Here is a tiny trained network, its code and every weight. The questions are about switching its units off for an input and a class, where a switched-off unit gives its printed mean instead of its output.

import numpy as np


def w(rows, s, z=0):
    codes = np.array(rows[::2]) - 128.0
    scale = np.full(codes.shape[1], s)
    scale[-1] = z or s
    return codes * scale


def norm(h):
    return h / np.sqrt((h * h).mean(-1, keepdims=True) + 1e-5)


def f(y):
    return y / 2 * (1 + np.tanh(0.7978845608 * (y + 0.044715 * y**3)))


def log_softmax(a):
    a = a - a.max(-1, keepdims=True)
    return a - np.log(np.exp(a).sum(-1, keepdims=True))


def net(x, mask):
    res = np.array(x, float).reshape(1, 8) / 4 @ E
    u = 0
    for l in range(3):
        y = f(norm(res) @ A[l][:, :-1].T + A[l][:, -1])
        res = res + np.where(mask[u : u + 3], y, B[l][:, -1]) @ B[l][:, :-1]
        u += 3
    return log_softmax(norm(res)[-1] @ U[:, :-1].T + U[:, -1])


A, B = {}, {}
E = w([
[92,204,194,87,122,142,167,72,117,104,106],'x0',
[94,123,152,220,91,110,183,109,51,40,193],'x1',
[124,162,131,115,132,53,156,160,76,103,161],'x2',
[82,101,153,136,134,104,94,145,139,122,125],'x3',
[190,4,155,128,66,155,44,115,129,197,133],'x4',
[141,89,181,173,167,175,105,169,65,81,120],'x5',
[157,155,72,26,176,105,132,203,120,77,153],'x6',
[114,177,190,131,62,87,87,184,94,83,144],'x7',
],0.0039)
A[0] = w([
[152,79,173,241,119,158,33,163,90,170,115,222],'0.n1',
[18,243,252,177,48,108,133,90,93,58,104,139],'0.n2',
[135,166,105,172,35,18,90,208,134,205,106,254],'0.n3',
],0.0029,0.00056)
B[0] = w([
[45,128,98,26,171,80,194,152,102,47,103,210],'0.n1',
[63,211,163,115,148,125,254,64,95,62,151,252],'0.n2',
[105,146,189,55,137,20,120,103,163,110,236,188],'0.n3',
],0.0033,0.0027)
A[1] = w([
[144,95,134,135,159,201,151,50,181,243,66,58],'1.n1',
[166,152,15,72,179,133,183,125,167,150,140,155],'1.n2',
[105,117,81,252,183,180,200,96,150,140,102,4],'1.n3',
],0.0038,0.0036)
B[1] = w([
[153,127,93,66,95,40,66,118,183,166,196,176],'1.n1',
[57,162,253,144,142,84,151,98,111,97,148,252],'1.n2',
[207,95,111,28,128,160,52,204,138,177,117,137],'1.n3',
],0.005,0.0024)
A[2] = w([
[135,254,127,96,150,146,167,129,145,103,112,249],'2.n1',
[147,108,140,197,68,168,162,87,78,104,146,170],'2.n2',
[123,107,100,159,126,198,133,59,176,175,84,16],'2.n3',
],0.0077,0.0017)
B[2] = w([
[32,132,163,170,189,40,232,5,104,47,140,254],'2.n1',
[40,176,95,65,233,5,167,52,191,124,137,204],'2.n2',
[165,163,143,2,113,27,92,192,202,192,215,150],'2.n3',
],0.0049,0.0062)
U = w([
[168,61,129,162,125,213,91,197,62,91,97,95],'0',
[178,223,87,240,74,255,152,119,104,177,91,2],'1',
[154,134,125,65,104,85,74,129,194,210,155,118],'2',
[55,163,145,146,171,89,224,65,112,69,135,217],'3',
],0.0086,0.0039)

Each question gives the input, the list of numbers given to net, and the class t.
The units are the neurons (one row each of A and B). Each row of codes is followed by its name. A weight is (code - 128) times the scale printed after its matrix; where a second scale follows, it is the last column's (A, B and U).
mask holds one flag per neuron, layer by layer. A switched-off neuron (its flag False) gives its mean, the last column of its row in B, instead of its output. The means were averaged over made-up inputs and are rounded, as every weight is.
A unit's drop is (log p(t) with every unit on - log p(t) with that unit switched off) / (log p(t) with every unit on - log p(t) with every unit switched off).
The circuit of an input: a set's keep is (log p(t) with only the set's units on - log p(t) with every unit switched off) / (log p(t) with every unit on - log p(t) with every unit switched off). Starting from all 9 units, units are removed one at a time, each time the one whose removal leaves the highest keep (on an exact tie, the one counted first), for as long as the keep stays at least 0.8.
circuit, biggest first: the units of the circuit, biggest drop first
top k neurons: the k neurons with the biggest drops, biggest first
top k neurons in layer l: the k neurons of layer l with the biggest drops, biggest first
drop when u is switched off: that unit's drop, to one decimal
input [3,3,-8,6,8,2,5,5], class 0: circuit, biggest first -> [2.n1 2.n3]
input [-6,4,-8,5,-5,6,-2,-7], class 0: circuit, biggest first -> [1.n3 2.n1]
input [-5,3,7,-1,5,-1,-2,6], class 2: top 2 neurons -> [2.n1 0.n3]
input [-8,3,-5,4,-5,8,4,6], class 0: circuit, biggest first -> [2.n1 2.n2]
input [-6,-1,8,-8,8,3,1,-4], class 0: circuit, biggest first -> [2.n1 2.n3 2.n2]
input [-3,1,-5,8,1,6,-8,-5], class 2: top neuron -> [2.n3]
input [-2,7,-6,4,6,7,-3,-6], class 2: top 2 neurons -> [2.n1 2.n3]
input [-7,-1,0,-4,-2,8,6,-6], class 0: circuit, biggest first -> [2.n1 2.n2]
input [-7,1,-2,4,-5,8,4,-1], class 0: circuit, biggest first -> [2.n1 2.n2]
input [2,-6,6,7,1,6,5,2], class 2: circuit, biggest first -> [0.n2 2.n1]
input [-8,1,-2,-1,8,-3,6,6], class 0: circuit, biggest first -> [2.n2 2.n3]
input [-7,-6,0,2,-1,7,2,-7], class 0: top 2 neurons in layer 2 -> [2.n2 2.n1]
input [-5,3,-7,-3,-6,1,-2,-2], class 2: top 2 neurons -> [1.n3 2.n3]
input [-7,2,2,-8,3,8,5,-8], class 0: circuit, biggest first -> [2.n1]
input [-6,-7,2,-8,-2,7,0,-7], class 2: drop when 2.n1 is switched off -> 0.3
input [8,0,0,3,4,-1,-3,-3], class 2: drop when 2.n1 is switched off -> 0.1
